Below are the code and all the weights of a small trained network. Each question names an input and a class and asks about switching units off, where a switched-off unit gives its printed mean instead of its output.

import numpy as np


def w(rows, s, z=0):
    codes = np.array(rows[::2]) - 128.0
    scale = np.full(codes.shape[1], s)
    scale[-1] = z or s
    return codes * scale


def f(y):
    return y / 2 * (1 + np.tanh(0.7978845608 * (y + 0.044715 * y**3)))


def log_softmax(a):
    a = a - a.max(-1, keepdims=True)
    return a - np.log(np.exp(a).sum(-1, keepdims=True))


def net(x, mask):
    res = np.array(x, float).reshape(1, 6) / 4 @ E
    y = f(res @ A[0][:, :-1].T + A[0][:, -1])
    res = res + np.where(mask, y, B[0][:, -1]) @ B[0][:, :-1]
    return log_softmax(res[-1] @ U[:, :-1].T + U[:, -1])


A, B = {}, {}
E = w([
[128,52,238,139,147,137],'x0',
[149,79,162,78,218,30],'x1',
[254,161,164,191,148,135],'x2',
[59,152,164,133,117,128],'x3',
[141,186,88,84,79,115],'x4',
[130,198,197,90,69,27],'x5',
],0.0072)
A[0] = w([
[129,126,98,165,141,172,174],'n0',
[131,127,118,142,107,119,143],'n1',
[108,112,150,125,123,108,191],'n2',
[47,73,144,106,130,117,199],'n3',
[119,120,55,129,160,116,169],'n4',
[71,72,154,110,112,104,101],'n5',
[129,87,20,103,170,135,158],'n6',
[119,199,106,108,80,106,135],'n7',
[59,58,211,80,109,93,222],'n8',
[124,117,115,220,122,156,158],'n9',
[118,127,127,156,120,163,138],'n10',
[93,129,85,132,151,94,185],'n11',
[139,140,179,209,114,214,215],'n12',
[134,127,117,170,134,179,160],'n13',
[127,56,7,95,174,121,196],'n14',
[204,123,232,160,129,79,167],'n15',
[138,235,91,96,60,86,162],'n16',
[139,101,87,178,119,135,219],'n17',
[169,144,194,141,145,111,199],'n18',
[69,77,158,131,118,116,151],'n19',
[122,147,155,205,123,195,214],'n20',
[136,221,118,80,89,107,248],'n21',
[119,114,42,128,159,113,184],'n22',
[229,135,233,121,132,43,202],'n23',
[125,118,62,148,153,120,178],'n24',
[135,168,107,131,124,138,252],'n25',
],0.011,0.0024)
B[0] = w([
[170,136,140,161,99,176,161],'n0',
[135,143,128,118,126,117,132],'n1',
[120,119,111,137,158,117,147],'n2',
[72,126,95,154,179,174,176],'n3',
[135,128,138,84,104,163,153],'n4',
[92,132,98,139,179,152,161],'n5',
[108,113,181,70,93,199,173],'n6',
[160,161,69,85,116,76,172],'n7',
[42,101,72,183,221,117,213],'n8',
[170,168,144,170,139,158,167],'n9',
[163,142,114,142,148,138,144],'n10',
[135,118,105,105,126,140,145],'n11',
[178,168,136,218,131,124,201],'n12',
[150,169,144,167,109,160,161],'n13',
[104,87,177,55,106,218,185],'n14',
[125,84,226,133,135,39,223],'n15',
[135,176,38,47,77,53,205],'n16',
[150,155,153,142,95,173,158],'n17',
[128,113,173,137,136,63,184],'n18',
[106,129,84,158,155,148,163],'n19',
[180,152,119,202,131,129,186],'n20',
[132,159,60,88,96,49,194],'n21',
[135,112,138,81,90,170,160],'n22',
[126,56,208,98,144,6,247],'n23',
[133,128,140,107,96,169,151],'n24',
[149,151,104,128,102,123,160],'n25',
],0.022,0.011)
U = w([
[236,167,138,223,132,159,7],'0',
[48,57,50,164,249,158,102],'1',
[150,21,212,128,185,33,176],'2',
[144,64,157,47,95,241,108],'3',
[154,158,3,46,96,77,225],'4',
],0.0067,0.0011)

Each question gives the input, the list of numbers given to net, and the class t.
The units are the neurons (one row each of A and B). Each row of codes is followed by its name. A weight is (code - 128) times the scale printed after its matrix; where a second scale follows, it is the last column's (A, B and U).
mask holds one flag per neuron, in row order. A switched-off neuron (its flag False) gives its mean, the last column of its row in B, instead of its output. The means were averaged over made-up inputs and are rounded, as every weight is.
A unit's drop is (log p(t) with every unit on - log p(t) with that unit switched off) / (log p(t) with every unit on - log p(t) with every unit switched off).
The circuit of an input: a set's keep is (log p(t) with only the set's units on - log p(t) with every unit switched off) / (log p(t) with every unit on - log p(t) with every unit switched off). Starting from the 12 units with the biggest drops (on a tie, the unit counted first), units are removed one at a time, each time the one whose removal leaves the highest keep (on an exact tie, the one counted first), for as long as the keep stays at least 0.8.
circuit, biggest first: the units of the circuit, biggest drop first
top k neurons: the k neurons with the biggest drops, biggest first
drop of u: that unit's drop, to one decimal
input [-8,5,-7,8,-4,-3], class 3: circuit, biggest first	(n14)
input [-4,6,-8,-4,0,4], class 1: circuit, biggest first	(n8, n3)
input [7,-2,-1,5,-3,-6], class 0: top 3 neurons	(n12, n20, n9)
input [-5,6,7,3,7,7], class 4: top 3 neurons	(n16, n21, n7)
input [3,-4,-2,-2,-2,4], class 1: top 2 neurons	(n23, n15)
input [-3,-1,4,4,7,-8], class 3: top 2 neurons	(n6, n14)
input [7,7,-6,-7,1,-7], class 1: top 2 neurons	(n8, n3)
input [-4,0,7,-5,-4,-8], class 0: top 3 neurons	(n12, n20, n9)
input [0,4,-8,-8,-4,-1], class 3: top 2 neurons	(n14, n6)
input [7,6,-3,-6,5,-3], class 1: drop of n3	0.1
input [8,-4,-3,2,-2,6], class 1: drop of n8	0.3
input [2,2,2,3,3,-5], class 0: drop of n23	0.3
